Each row has a hidden value; after the row comes its tier, the name of the range that the value falls in. Each part has its own.
[-128  570  -61   31 -199   36   56  162   63   41   20   35   39  -64
   69 -230   30 -272  -57  254  367  -70  -35 -152 -141  366   52  123
  -39   69  -58  139   44 -191 -141  -98    1  -69 -172  -52 -369   98
  197 -154 -176  -24 -102  137 -211  157] : fafeb
[  63   64  -10   -7   16  -83  208 -128   65 -121   48  -62  -30   34
 -124   37 -217  -87   61  102  146   -1  130 -116  -60  -43  -43   89
  -12   84  -18   36 -118   15  -47   54   25   16 -112  -51  -87   63
  -44    3   73  -92   51  -64  -75  -25] : rer
[-111  575  -86  -28 -205   30   56  148   50   44   19   22   65  -33
   25 -219  -19 -341  -38  249  423  -31   30 -176 -187  343   89  202
  -44   89  -75  122   30 -176 -135  -65   40  -88 -170  -22 -405   86
  221 -177 -179  -41  -74  127 -220  141] : rer
[  -3   70   -7   33  -41  -49   60  -53   -3    6   32   12    6  -51
  -76   50  -34   24   11  -53   62  -30   48    1    3  -31  -35   75
  -47   26  -71   82 -140  -24    2  -97  -98  -27   -6  -64  -89  110
  -38  -10   -6   10  -83  -13  -52  -43] : nalu
[ -96  -13  -21  109   -8  -46   25  -52  -78   13   78   -5 -100  -46
  -56   50  -25   58   41  -17   67  -70   -1   15   15  -31  -50  -53
 -104    4  -42   88  -84  -16  -88    0 -137   -6  -89 -109   26   79
  -12   15   11   66 -134   13    9  -72] : bif
[  -3   15  -97   -1   16  -78  120  -78   -9  -35   27  -25  -96   77
  -87   -1 -171  -57   -2   65  177    3   89  -62   -5   34   22   18
  -53   46  -34   69  -75  -59  -67  -30  -77  -16 -126 -106 -134   50
    9  -18   42  -72   10   22  -37  -28] : rer
[-127  427  -66   25 -165   41   50  132   57  -15  -12   49   51 -102
   57 -160  -11 -147  -57  171  220  -48  -19  -94  -79  256   11   82
  -98   65  -24  112  -27 -139 -118 -125  -24  -65  -88  -98 -238   38
   79 -119 -154  -11  -74   90 -145  110] : diti
[ 112 -383 -255 -197  100   30 -165 -145   73 -289 -254 -161  111   91
   33   95 -194   38   57 -127   37  165  139   89  324  274   55 -214
 -392  128   86  -26  -91  195   58 -328  -61  136  269  138   18  -91
  -21   84 -167 -110   59  203 -144  163] : diti
[   8   56   44  -26  -34   28   67  107   39  -58  -57   70    9    2
  -39  -35 -158   55  -55 -101   -2  -12   17  -19    9  117  -49   -4
 -119   31   -6  111 -126  -20  -74 -181  -64   38  -53 -111  -69   13
   25  -43   -1  -31    1   17    5   77] : Gemub
[  96  128  133   52  -18  -48  219  -95  106 -100   65  -50   44  -65
 -104   69 -140   23   67   -2  -11  -84   78  -78  -78 -115 -140  115
   34   58  -41   75 -174   46   -1   33   62   31  -58  -34  -21  135
  -87   18   58  -32  -18 -140  -61  -20] : Gemub
[  90  -12   15 -151   39   12  122  114   96 -191 -117   66  -29  175
 -129 -117 -366  -20  -46  -56   67   95   61  -71   13  214  -34  -35
 -157   91  -10   82  -77    4 -150 -184  -44   46 -116 -115 -132  -18
   88  -57   55 -167  110  131  -21  134] : rer
[ 125   91  154   84   -1  -34  310 -158  151 -189   20  -56   21  -90
  -50   87 -161   65   36   27   -1  -89   72 -155  -81  -83 -135   76
   54   93  -21   75 -159   63    0    3   90  103  -75  -45   19   92
 -110   27  110  -81   15 -213  -63   25] : Gemub
[-261 -155  -74   67    5   27 -121   92 -178  120  110  -96  -22  -20
 -124  134  -42  113  149 -105   61 -117  139   82  -26  -13  -49  -88
 -306   -4  -40  126 -118  109 -131  203   15  -80  -28  -21  267    3
   93  -74  -56  241 -251  -21   82 -160] : Gemub
[-244  -86  -65   96  -12    5  -90   66 -143   50  103  -76  -35  -35
 -112   84  -37  113  142  -65   37 -117   62   81   -2  -16  -88 -118
 -280    6  -45  112  -96   74 -162  168  -26  -91  -38  -69  220   40
   35  -51  -67  210 -251   39   55 -152] : bif
[ -13  -29 -166  -92  -23  -56   42  -67   -5  -73  -39  -21   21   25
  -94   57 -135 -120   29   18  219  103  155  -69   28   74   85   66
 -144   95   -1    9 -126   -3  -12  -94  -68  -21    9  -11 -118  -21
    1  -46  -15  -53   35   39  -77  -13] : rer
[-115  455   -1   43 -147   66   31  162   56   50   22   50   82 -136
   63 -148   31 -104  -72  169  158  -93  -12  -46  -91  244  -24  110
  -72   22  -38  149  -45 -109  -90 -134  -24  -50  -70  -72 -222   72
   88 -107 -146   25 -116   42 -180  119] : nalu
[  28  113   61   81  -39  -76  149  -79   54  -62   84  -15  -24  -41
 -104   25  -85   24   66    8   26  -92    5  -26  -26  -88 -121   42
    0   33  -55   74 -124  -26  -30    2  -63  -29  -67  -91  -67  151
  -79   16   32  -10  -74  -28  -48  -53] : bif
[ 120  114  182  104  -19  -51  302 -143  165 -200   46  -21   14 -111
  -85   73 -131   79   69   18  -27  -98   19 -136  -73 -114 -179   64
   58   92  -37   73 -155   43  -13    8   45   66  -69  -60   14  139
 -124   28  118  -66  -30 -165  -56    6] : bodo
[ 156   67  125   72   25  -60  421 -252  229 -345  -15  -57  -29  -69
  -73   68 -252   30   61  148   85  -35   82 -257  -90  -60 -133   56
   58  173  -12   38 -114   61  -42   42  115  113 -111  -64   14   56
 -131   14  178 -184   75 -202  -92   44] : fafeb
[  -4   80   36   36  -44    0   74   54   36  -50   -2   51  -27  -30
  -36  -29 -104   68  -24  -75  -12  -52  -23   -6   13   53  -78  -28
  -88   21  -17  110 -107  -53  -65 -148  -97    8  -67 -132  -72   71
   -5   -9   -9  -10  -53   26   15   47] : bodo
[-123  418  -17   56 -160   64   40  168   57   27   17   42   72 -135
   69 -139   23  -80  -59  130  132 -106  -30  -51  -77  230  -33   61
  -90   28  -14  143  -50 -123  -89 -138  -25  -56  -70  -94 -194   62
   69 -100 -149   37 -116   43 -130  118] : bodo
[  -5   37  -78   -5  -15  -76   81  -92   10  -59   25   -9  -24   -1
 -102   27  -99  -47   34   46  142   21   72  -29   16    1   -4   53
  -74   58  -47   43 -106  -28  -37  -52 -104  -40  -30  -64 -111   71
  -39  -18    9  -41  -32   39  -86  -49] : fafeb
[  -8   44  -13   66  -10  -69   90  -91  -29  -27   56  -13  -88   -1
  -71    2  -77  -10   13   13   84  -43    9  -17   -4  -22  -36    4
  -30   16  -52   57  -75  -38  -48  -52 -143  -11  -84  -96  -81   93
  -22   32   18  -29  -59   21  -49  -39] : diti
[-22  49 -70  46   0 -86 108 -84   1 -11  42  -5 -95   6 -76  15 -71 -44
  10  61 151  11  57 -62   7   6   6  22 -19  51 -33  55 -80 -74 -38 -23
 -96 -36 -98 -83 -97  83   0  -5  26 -45 -21  29 -24 -42] : fafeb
[  93   87   51   48   -2  -93  238 -169  108 -153   66  -48  -38   -5
 -129   36 -172  -16   85   79   93  -55   55 -102  -54  -89 -107   73
   26   83  -61   58 -107   -3  -40   45   -4    2  -98  -70  -91  143
  -78    9   87  -89  -19  -58  -82  -36] : fafeb
[ -66  -29   94   76 -113  -35   10   63  -65   16  -12   20  -19  -31
   -1   46  -54  -44   48 -119   58 -140  -57  -17   22   34  -31  -51
  -93  -27   65   21 -127   28  -18    8  -85   93  -23  -17   26  -53
  -23   -4  -15   67    9  -36   19  -41] : nalu
[  72   59  -15   -8    8  -97  225 -131   82 -111   58  -67  -22   43
 -153   41 -204  -76   75   92  148  -14  130 -115  -65  -56  -46   95
    9   87  -38   42 -120   -4  -26   63   19  -25  -95  -44 -103   93
  -46  -18   84  -91   27  -60  -79  -48] : rer
[  -8   50   27   64   24  -39   69  -37  -50   50   64  -36  -43  -17
  -47   26  -56   22  -27  -11   11  -57   53   19   -8  -22  -41   24
  -11  -23  -33   83 -116    3  -23  -52  -97   21  -74  -65  -29   85
  -17   45    9   11  -49  -43  -50  -33] : Gemub
[  37 -166  -37   48  -60  108  -54 -167   45    6  151   32 -237 -102
  -72   18 -241  139  178  -12    9 -262   56  124 -138 -192 -128   76
 -263  -51  -28  138   25  -47  139  -45 -269  -67   46 -135  -70  -27
  154   62   10  -58 -174 -161   86  123] : bif
[ -40   10  -15   83    7  -63   74  -67  -31  -13   92  -12  -95  -21
  -82   34  -58   25   44   27   80  -56   11   -6    8  -26  -56  -31
  -61   12  -34   83  -83  -31  -75   -9 -137   -2 -109 -100  -33  105
  -14   21   42   24 -100   13  -24  -48] : diti
[ -58  -24   64   51 -102  -40   22   31  -62   25  -22   28  -21  -23
  -19   56  -66  -50   32 -105   97 -101  -10  -30    8   25    0    8
  -85  -10   35   22 -135   23   -5   -3  -80   72  -14  -18   -2  -55
  -16  -24   -5   39   21  -49    3  -54] : Gemub
[  10   20   44   76  -19  -52  103  -31   10   41   82   12  -43  -69
  -82   60   -7   46   14  -39   26  -73   16  -15  -16  -45  -47   28
   12   -1  -30  100 -117  -56    4  -46 -117  -11  -67  -52  -54  129
   -1  -10   63   34 -100  -53   -2  -36] : nalu
[ -88  279  -14   77 -131    7   62   64   15   26   16   48   10 -107
   33  -60   17  -34  -48   33  123  -82  -24  -54  -48  113  -17   58
  -54   29  -42  119  -79 -114  -56 -129  -65  -38  -69 -111 -159   77
   24  -64  -87   23  -99   13  -59   44] : bodo
[-100  444  -11   16 -160   54   35  176   39   78   22   29   93  -93
   48 -134   10 -145  -65  116  188  -85   16  -68 -108  240    6  131
  -58   26  -33  145  -62 -118  -80 -116   14  -48  -93  -53 -248   76
  114 -119 -152   31  -89   34 -146  111] : Gemub
[-141  -26  -32  113   -7  -12   -4   14  -97   66   87  -35  -69  -42
  -43   70  -18  105   41  -52   45 -112   37   34    5   -2  -55  -77
 -147  -10  -39  132 -100    2  -90   20  -74  -13  -86 -101   79   72
   20   -9  -14  125 -176  -23   40  -71] : nalu
[  88  -13   10  -86  138  -12   50  -82 -127  -56  -16 -162   -3  117
  -80 -114 -235 -173 -103   82  -63   73  142   61  -48   49   27   36
   -8  -49   18  -88  -42  166   -2 -110 -183   38   27   49    6  -85
   -4  186  -44 -168  138   27 -254   23] : rer
[ -54  -21   98   52 -142  -46   -9   59  -74   16  -15   31   -1  -25
  -24   58  -69  -73   74 -169   73 -127  -53  -18    9   -5  -25   -6
 -101  -17   49   10 -146   28  -19   22  -70   84  -16  -10   -2  -43
  -24  -16  -32   73   16  -23   38  -61] : nalu
[  70  108   63   39  -35  -69  206 -104  106 -138   65  -33    3  -40
 -126   34 -149  -12   91   33   48  -58   48  -84  -57  -87 -120   73
   -2   78  -37   52 -131   -2  -27   25   -3  -18  -62  -62  -62  127
  -78    3   53  -53  -29  -56  -59  -26] : diti
[  -9   35  -45   32  -38  -68   73  -85   -4  -51   36   -4  -34  -26
  -80   42  -66  -20   43  -19  109  -10   30  -31   12  -21  -22   26
  -68   51  -42   55 -109  -36  -40  -61 -106  -16  -50  -75  -90   96
  -34   -3    2   -7  -63   28  -35  -40] : diti
[  19  -44  -59   15  -32  -38   57 -103    4  -17   92  -13 -126   18
 -105   18 -179  -34   95   23  129  -94   60   -1  -53  -65  -31   44
 -107    6  -18   71  -52  -54    7   -2 -149  -30  -72  -89 -126   43
   50   10   34  -44  -51  -29    1    2] : fafeb
[  78   -9   -3 -139   52   32  118  120   95 -190 -126   68  -46  156
  -92 -127 -356   -3  -77  -33   57  103   58  -74   23  244  -25  -61
 -164   89   11   93  -63   -9 -158 -213  -50   60 -128 -132 -121  -36
   98  -47   47 -172  114  127  -12  166] : rer
[ -20   83  -14   75   -9  -74   96  -72   16   -7   51   20  -76  -49
  -74   13  -23    4    8   41   79   -8   14  -28   13  -22  -40   28
   -5   38  -48   63  -89  -68  -30  -41 -121  -46  -64  -83  -71  116
  -24    7   17  -25  -60   32  -34  -46] : diti
[ -31   -2  105   61  -94  -51   17   35  -39   11   30   20   -9  -28
  -57   51  -71  -31   80 -111   34 -127  -38   10   11  -31  -71   -3
  -79  -22   27   33 -144   30  -17   25  -85   57  -23  -23   -3   15
  -36    5   -4   62  -17  -22    5  -59] : nalu
[ -37  149   11   86  -65  -35   80  -20   11    5   47   29  -32  -76
  -30   -7  -17   26   -9    8   60  -82  -18  -13  -14    6  -56   34
  -31   14  -55  104  -95  -76  -42  -83 -103  -29  -64 -110 -105  114
  -25  -18  -17   14 -101    0  -42  -14] : bodo
[ -50  149   20   73   -3  -37   56    4   17   34   17   52  -16 -135
  -36   24   60    6  -37   15   10   65   40  -31   24   -4  -33   61
    4   49  -15   50 -135  -44   -9  -75  -80  -41  -19  -36    8   92
  -16   15  -31    6  -37   27  -10  -19] : bodo
[ -75  179   28   33   49   -4   37  124   74   74  -48   91   47 -223
  -10   43  155  -24  -96   44  -44  229  107  -79   73   87    7   69
   31   98   84   11 -181  -32   31  -91   -4  -45   34   71  127   34
   29    0  -56    8   56   49   31   36] : nalu
[  -4    1    3  101  -32   -8   43 -115   -2   27   85   35 -140  -85
  -36   31  -66   91   34  -12   36 -128    5   35  -35  -95  -70   44
  -74  -17  -58  117  -59  -66   28  -72 -181  -18  -41 -124  -75   80
   21   33   20  -15 -121  -68   19    7] : bodo
[ -14   44  -73   44  -27  -99  107  -95   -7  -11   44  -22  -91   43
  -89    6  -95  -46   26   32  162  -37   40  -46    0   -7    3   22
  -23   37  -58   60  -73  -80  -34  -12  -99  -52  -89  -91 -134   97
  -11  -16   16  -45  -38   36  -33  -66] : fafeb
[   6   27   50  -10   -6   43   70  123   38  -53  -53   60  -19    9
  -16  -43 -162   80  -72  -91  -26  -23    9  -16   23  144  -56  -59
 -122   19   20  119 -110  -17  -77 -193  -74   63  -77 -118  -38    1
   42  -19   11  -31    6   11   22  107] : Gemub
[  41   50   75  -63   17   68   80  151   72 -114 -111  112   -4   27
  -28  -83 -225   97 -112 -109  -56   49   17  -23   28  185  -68  -36
 -145   47    3  122 -119    2 -109 -273  -75   80  -71 -143  -52  -19
   49  -23   17  -90   51   47    7  158] : Gemub
[-331 -221 -228   -3   27    0 -139   65 -211   79   86 -157  -50   92
 -199  121 -148   30  210  -33  214  -48  239   41  -45   26   18  -96
 -404   60  -64   95  -72  123 -195  337   88 -172  -39   -8  283  -54
  143 -138  -81  211 -234   61   84 -226] : rer
[-103  349  -31   41 -125   42   52  129   37   61   11   17   56  -84
   52 -103   -4  -74  -70  115  156 -100   22  -51  -69  209   -2   81
  -68   18  -28  141  -64 -102  -61 -112   -6  -44  -69  -77 -188   51
   70 -101 -119   18  -84    5 -129   82] : Gemub
[-128  -10  -59  110    6  -27   35  -17  -62    3   79  -29  -97  -35
  -40   27  -40   73   31   41   74  -89    9   13   22   34  -51 -103
 -135    5  -19  107  -63  -24 -113    5 -117  -17 -101 -121   41   59
    0   -4    6   72 -144   18   -7  -51] : diti
[   3   12  -58  -50  -69  -24   -6  -40  -10  -48  -47   14   91  -73
  -62   91  -37  -26   24 -131   83   60   91  -13   36   10   22   93
 -133   72  -33   34 -179   26   22 -167  -75    1   81    0  -73   38
  -37  -22  -59   14  -38   10  -53  -11] : nalu
[ -54  244   -4   73  -70   -2   86   32   48   11   41   31    3  -98
   -6  -53   -5   18  -42   74   65  -78    0  -19  -31   77  -59   51
  -38   22  -53  125  -83  -91  -41 -118  -80  -56  -51 -109 -130  109
   -3  -40  -49    1 -108    4  -89   34] : bodo
[ -64  -56  111   57 -117  -45   -2   62  -77   26  -20   29  -25   -3
   -9   59  -78  -87   64 -113  108 -139  -48  -24   25   46  -11  -28
  -99  -33   74    2 -134   54  -16   42  -84  128  -25   10   17  -90
  -12  -14    2   59   51  -46   -1  -53] : Gemub
